Here is a tiny trained network, its code and every weight. The questions are about switching its units off for an input and a class, where a switched-off unit gives its printed mean instead of its output.

import numpy as np


def w(rows, s, z=0):
    codes = np.array(rows[::2]) - 128.0
    scale = np.full(codes.shape[1], s)
    scale[-1] = z or s
    return codes * scale


def f(y):
    return y / 2 * (1 + np.tanh(0.7978845608 * (y + 0.044715 * y**3)))


def log_softmax(a):
    a = a - a.max(-1, keepdims=True)
    return a - np.log(np.exp(a).sum(-1, keepdims=True))


def net(x, mask):
    res = np.array(x, float).reshape(1, 4) / 4 @ E
    y = f(res @ A[0][:, :-1].T + A[0][:, -1])
    res = res + np.where(mask, y, B[0][:, -1]) @ B[0][:, :-1]
    return log_softmax(res[-1] @ U[:, :-1].T + U[:, -1])


A, B = {}, {}
E = w([
[202,62,254,55,108],'x0',
[46,171,240,182,190],'x1',
[134,124,136,131,130],'x2',
[68,25,86,48,234],'x3',
],0.0068)
A[0] = w([
[188,213,141,178,23,60],'neuron 0',
[180,81,244,59,133,85],'neuron 1',
[55,174,253,169,203,106],'neuron 2',
[77,185,41,184,167,5],'neuron 3',
[187,81,228,78,133,100],'neuron 4',
[53,174,32,192,148,224],'neuron 5',
[53,174,36,177,149,32],'neuron 6',
[82,63,95,52,232,77],'neuron 7',
[230,63,6,59,77,144],'neuron 8',
[66,29,77,53,219,82],'neuron 9',
[242,96,28,65,25,177],'neuron 10',
[77,170,37,185,153,237],'neuron 11',
],0.0062,0.0025)
B[0] = w([
[169,204,246,217,152,214],'neuron 0',
[150,33,82,142,31,206],'neuron 1',
[17,76,69,200,120,231],'neuron 2',
[189,35,87,120,22,166],'neuron 3',
[150,34,76,127,1,196],'neuron 4',
[138,60,180,101,72,222],'neuron 5',
[176,46,120,122,41,174],'neuron 6',
[205,200,222,233,129,203],'neuron 7',
[31,117,158,176,149,243],'neuron 8',
[212,202,252,225,133,220],'neuron 9',
[18,99,158,180,167,253],'neuron 10',
[146,65,175,92,82,212],'neuron 11',
],0.0071,0.0057)
U = w([
[222,186,191,199,140,86],'0',
[171,55,101,88,53,88],'1',
[111,128,142,110,136,254],'2',
[3,111,110,167,156,78],'3',
[148,163,106,27,187,207],'4',
[173,185,53,40,206,53],'5',
[196,210,36,34,193,53],'6',
[166,187,1,66,171,62],'7',
],0.0096,0.0098)

Each question gives the input, the list of numbers given to net, and the class t.
The units are the neurons (one row each of A and B). Each row of codes is followed by its name. A weight is (code - 128) times the scale printed after its matrix; where a second scale follows, it is the last column's (A, B and U).
mask holds one flag per neuron, in row order. A switched-off neuron (its flag False) gives its mean, the last column of its row in B, instead of its output. The means were averaged over made-up inputs and are rounded, as every weight is.
A unit's drop is (log p(t) with every unit on - log p(t) with that unit switched off) / (log p(t) with every unit on - log p(t) with every unit switched off).
The circuit of an input: a set's keep is (log p(t) with only the set's units on - log p(t) with every unit switched off) / (log p(t) with every unit on - log p(t) with every unit switched off). Starting from all 12 units, units are removed one at a time, each time the one whose removal leaves the highest keep (on an exact tie, the one counted first), for as long as the keep stays at least 0.8.
circuit, biggest first: the units of the circuit, biggest drop first
k most important neurons: the k neurons with the biggest drops, biggest first
drop of u: that unit's drop, to one decimal
input [-1,-6,4,5], class 3: circuit, biggest first -> neuron 8
input [-7,-8,-7,-7], class 3: 3 most important neurons -> neuron 10; neuron 8; neuron 9
input [-5,-1,-2,6], class 0: circuit, biggest first -> neuron 9; neuron 7
input [-5,4,-5,7], class 0: circuit, biggest first -> neuron 9; neuron 7
input [-3,-1,0,4], class 0: circuit, biggest first -> neuron 9; neuron 7
input [5,-6,4,-4], class 3: circuit, biggest first -> neuron 10; neuron 8
input [-8,7,6,1], class 1: 2 most important neurons -> neuron 3; neuron 6
input [1,-5,4,3], class 3: circuit, biggest first -> neuron 8; neuron 10
input [7,-1,-1,-6], class 1: 2 most important neurons -> neuron 4; neuron 1
input [6,-7,-6,-3], class 3: circuit, biggest first -> neuron 10; neuron 8
input [3,6,2,-5], class 3: 2 most important neurons -> neuron 2; neuron 9
input [5,-6,-1,7], class 0: 3 most important neurons -> neuron 9; neuron 7; neuron 2
input [-1,-1,0,-3], class 4: 3 most important neurons -> neuron 9; neuron 7; neuron 2
input [6,-7,3,-3], class 3: most important neuron -> neuron 10
input [-3,2,-2,5], class 0: drop of neuron 9 -> 0.3
input [5,6,5,7], class 0: drop of neuron 7 -> 0.7
input [6,7,-2,-1], class 3: drop of neuron 2 -> 1.2
input [6,4,-2,3], class 1: drop of neuron 1 -> 0.4
